Below are the code and all the weights of a small trained network. Each question names an input and a class and asks about switching units off, where a switched-off unit gives its printed mean instead of its output.

import numpy as np


def w(rows, s, z=0):
    codes = np.array(rows[::2]) - 128.0
    scale = np.full(codes.shape[1], s)
    scale[-1] = z or s
    return codes * scale


def f(y):
    return np.maximum(y, 0)


def log_softmax(a):
    a = a - a.max(-1, keepdims=True)
    return a - np.log(np.exp(a).sum(-1, keepdims=True))


def net(x, mask):
    res = np.array(x, float).reshape(1, 3) / 4 @ E
    y = f(res @ A[0][:, :-1].T + A[0][:, -1])
    res = res + np.where(mask, y, B[0][:, -1]) @ B[0][:, :-1]
    return log_softmax(res[-1] @ U[:, :-1].T + U[:, -1])


A, B = {}, {}
E = w([
[146,100,3,153,55],'x0',
[71,95,133,98,229],'x1',
[221,212,129,114,178],'x2',
],0.0046)
A[0] = w([
[109,124,109,137,125,154],'n1',
[93,118,174,132,115,113],'n2',
[182,142,117,139,59,125],'n3',
[67,114,170,135,100,254],'n4',
[146,129,90,128,101,194],'n5',
[96,108,91,126,117,167],'n6',
[131,139,122,124,253,157],'n7',
[140,132,134,130,93,157],'n8',
[131,141,185,129,180,222],'n9',
[168,132,63,126,82,200],'n10',
[53,96,83,142,107,162],'n11',
],0.018,0.0029)
B[0] = w([
[120,117,104,116,112,162],'n1',
[129,132,179,88,162,178],'n2',
[174,177,105,220,91,225],'n3',
[164,71,116,46,243,237],'n4',
[182,125,70,144,134,206],'n5',
[115,107,86,87,85,195],'n6',
[191,143,219,137,252,253],'n7',
[133,149,134,168,139,172],'n8',
[39,164,244,134,152,250],'n9',
[222,119,48,179,139,251],'n10',
[78,84,73,50,71,238],'n11',
],0.023,0.0058)
U = w([
[16,183,172,174,63,11],'0',
[61,39,65,37,69,175],'1',
[231,154,69,254,99,199],'2',
[118,140,250,110,232,211],'3',
],0.0056,0.0012)

Each question gives the input, the list of numbers given to net, and the class t.
The units are the neurons (one row each of A and B). Each row of codes is followed by its name. A weight is (code - 128) times the scale printed after its matrix; where a second scale follows, it is the last column's (A, B and U).
mask holds one flag per neuron, in row order. A switched-off neuron (its flag False) gives its mean, the last column of its row in B, instead of its output. The means were averaged over made-up inputs and are rounded, as every weight is.
A unit's drop is (log p(t) with every unit on - log p(t) with that unit switched off) / (log p(t) with every unit on - log p(t) with every unit switched off).
The circuit of an input: a set's keep is (log p(t) with only the set's units on - log p(t) with every unit switched off) / (log p(t) with every unit on - log p(t) with every unit switched off). Starting from all 11 units, units are removed one at a time, each time the one whose removal leaves the highest keep (on an exact tie, the one counted first), for as long as the keep stays at least 0.8.
units of the circuit, in order: the units of the circuit, biggest drop first
top k neurons: the k neurons with the biggest drops, biggest first
drop when u is switched off: that unit's drop, to one decimal
input [4,-3,-7], class 1: units of the circuit, in order => [n11]
input [-4,-8,-7], class 1: top 2 neurons => [n7 n9]
input [-2,-8,-5], class 2: top 2 neurons => [n3 n9]
input [7,8,1], class 1: top 2 neurons => [n11 n3]
input [-6,-6,3], class 0: top 2 neurons => [n7 n4]
input [-4,-8,-2], class 2: top 2 neurons => [n7 n9]
input [0,7,-7], class 1: drop when n11 is switched off => 0.7
input [-7,-7,4], class 0: drop when n4 is switched off => 0.6
input [2,3,-5], class 1: drop when n5 is switched off => 0.0
input [8,6,-2], class 1: drop when n11 is switched off => 0.1
